Below is a small trained network, with its code and all its weights. Each question gives an input and a class and asks what happens when units are switched off, that is, made to give their printed mean instead of their output.

import numpy as np


def w(rows, s, z=0):
    codes = np.array(rows[::2]) - 128.0
    scale = np.full(codes.shape[1], s)
    scale[-1] = z or s
    return codes * scale


def f(y):
    return y / 2 * (1 + np.tanh(0.7978845608 * (y + 0.044715 * y**3)))


def log_softmax(a):
    a = a - a.max(-1, keepdims=True)
    return a - np.log(np.exp(a).sum(-1, keepdims=True))


def net(x, mask):
    res = np.array(x, float).reshape(1, 3) / 4 @ E
    y = f(res @ A[0][:, :-1].T + A[0][:, -1])
    res = res + np.where(mask, y, B[0][:, -1]) @ B[0][:, :-1]
    return log_softmax(res[-1] @ U[:, :-1].T + U[:, -1])


A, B = {}, {}
E = w([
[112,155,236,129,126],'x0',
[19,159,105,91,134],'x1',
[160,245,112,116,133],'x2',
],0.011)
A[0] = w([
[166,141,104,123,137,155],'N1',
[117,116,82,148,137,152],'N2',
[138,126,142,119,137,114],'N3',
[97,122,147,135,131,120],'N4',
[125,123,123,118,140,114],'N5',
[162,140,104,130,132,144],'N6',
[29,92,176,128,120,105],'N7',
[111,21,135,131,128,184],'N8',
[91,91,30,136,127,43],'N9',
[100,119,154,125,124,128],'N10',
[123,128,122,143,118,110],'N11',
[151,52,105,125,128,69],'N12',
[187,146,78,138,117,129],'N13',
[62,103,195,106,120,106],'N14',
[209,82,191,133,128,45],'N15',
[95,119,150,127,137,125],'N16',
[93,119,163,146,133,121],'N17',
[112,106,101,111,134,76],'N18',
[113,196,139,121,131,12],'N19',
[103,144,105,142,121,128],'N20',
[122,124,123,136,123,113],'N21',
[129,163,248,139,130,136],'N22',
[145,149,165,131,136,78],'N23',
[193,146,85,131,132,130],'N24',
[62,152,93,101,136,145],'N25',
[120,3,129,136,128,79],'N26',
[120,127,122,138,136,111],'N27',
[142,114,143,119,113,83],'N28',
[121,154,137,121,130,73],'N29',
[126,121,128,124,142,115],'N30',
[139,125,134,118,109,116],'N31',
[123,127,134,127,125,109],'N32',
[86,153,96,142,130,108],'N33',
[131,124,122,128,123,101],'N34',
[114,178,137,130,122,47],'N35',
[115,152,127,148,123,77],'N36',
[127,117,130,128,140,118],'N37',
[102,116,154,122,131,122],'N38',
[38,166,91,112,131,63],'N39',
[109,120,146,120,144,114],'N40',
[156,151,154,137,124,67],'N41',
[183,105,154,127,127,197],'N42',
[133,167,249,128,128,34],'N43',
[64,171,73,121,131,10],'N44',
[153,162,200,133,130,27],'N45',
],0.02,0.012)
B[0] = w([
[111,131,86,125,163,173],'N1',
[135,142,116,127,99,175],'N2',
[124,121,126,124,124,128],'N3',
[131,108,127,130,175,148],'N4',
[129,127,130,133,125,125],'N5',
[122,132,88,133,164,164],'N6',
[132,116,132,127,254,216],'N7',
[142,100,195,130,31,250],'N8',
[132,94,224,127,112,191],'N9',
[124,117,135,133,190,154],'N10',
[131,130,134,132,131,122],'N11',
[132,155,80,123,84,172],'N12',
[112,145,84,133,180,190],'N13',
[134,132,142,124,236,199],'N14',
[138,80,234,128,104,192],'N15',
[137,107,127,130,190,154],'N16',
[121,104,122,133,193,159],'N17',
[142,115,149,130,123,139],'N18',
[151,85,206,126,117,162],'N19',
[126,115,133,131,108,151],'N20',
[127,132,139,130,132,124],'N21',
[138,95,186,125,71,253],'N22',
[123,133,112,130,97,147],'N23',
[122,156,90,120,185,191],'N24',
[146,96,163,131,76,219],'N25',
[103,173,69,126,52,222],'N26',
[123,120,129,126,126,124],'N27',
[127,130,146,131,132,125],'N28',
[130,111,146,131,115,134],'N29',
[125,122,128,130,127,124],'N30',
[129,129,129,130,128,126],'N31',
[129,125,132,128,135,123],'N32',
[134,124,130,138,88,166],'N33',
[127,128,132,130,132,121],'N34',
[138,96,168,137,102,150],'N35',
[134,124,139,128,125,127],'N36',
[127,120,130,120,127,127],'N37',
[129,114,128,131,185,151],'N38',
[121,155,116,127,24,206],'N39',
[129,115,129,133,156,138],'N40',
[113,131,105,122,117,143],'N41',
[119,152,83,128,112,209],'N42',
[122,168,76,128,24,216],'N43',
[109,175,57,119,59,172],'N44',
[115,166,79,132,77,169],'N45',
],0.045,0.014)
U = w([
[122,167,74,135,101,253],'0',
[159,76,194,141,124,8],'1',
[128,119,90,137,245,124],'2',
],0.012,0.0025)

Each question gives the input, the list of numbers given to net, and the class t.
The units are the neurons (one row each of A and B). Each row of codes is followed by its name. A weight is (code - 128) times the scale printed after its matrix; where a second scale follows, it is the last column's (A, B and U).
mask holds one flag per neuron, in row order. A switched-off neuron (its flag False) gives its mean, the last column of its row in B, instead of its output. The means were averaged over made-up inputs and are rounded, as every weight is.
A unit's drop is (log p(t) with every unit on - log p(t) with that unit switched off) / (log p(t) with every unit on - log p(t) with every unit switched off).
unit that matters most: the unit with the biggest drop
top k neurons: the k neurons with the biggest drops, biggest first
drop when u is switched off: that unit's drop, to one decimal
input [2,2,8], class 1: unit that matters most : N19
input [5,-6,1], class 0: top 3 neurons : (N43; N45; N42)
input [6,-1,1], class 0: top 4 neurons : (N43; N8; N45; N9)
input [0,-6,-6], class 0: top 3 neurons : (N26; N12; N42)
input [-5,4,0], class 1: top 3 neurons : (N9; N26; N43)
input [8,-2,1], class 0: top 3 neurons : (N43; N45; N8)
input [0,-5,-3], class 0: top 2 neurons : (N26; N42)
input [-6,1,-4], class 1: top 4 neurons : (N9; N8; N43; N44)
input [4,8,1], class 1: top 2 neurons : (N25; N39)
input [-8,1,-2], class 1: top 3 neurons : (N9; N43; N8)
input [6,2,-7], class 2: top 2 neurons : (N7; N14)
input [-8,8,-4], class 1: drop when N9 is switched off : 6.2
input [6,7,-7], class 2: drop when N7 is switched off : 0.2
input [-5,4,-5], class 1: drop when N9 is switched off : 1.0
input [-5,-5,-5], class 0: unit that matters most : N26
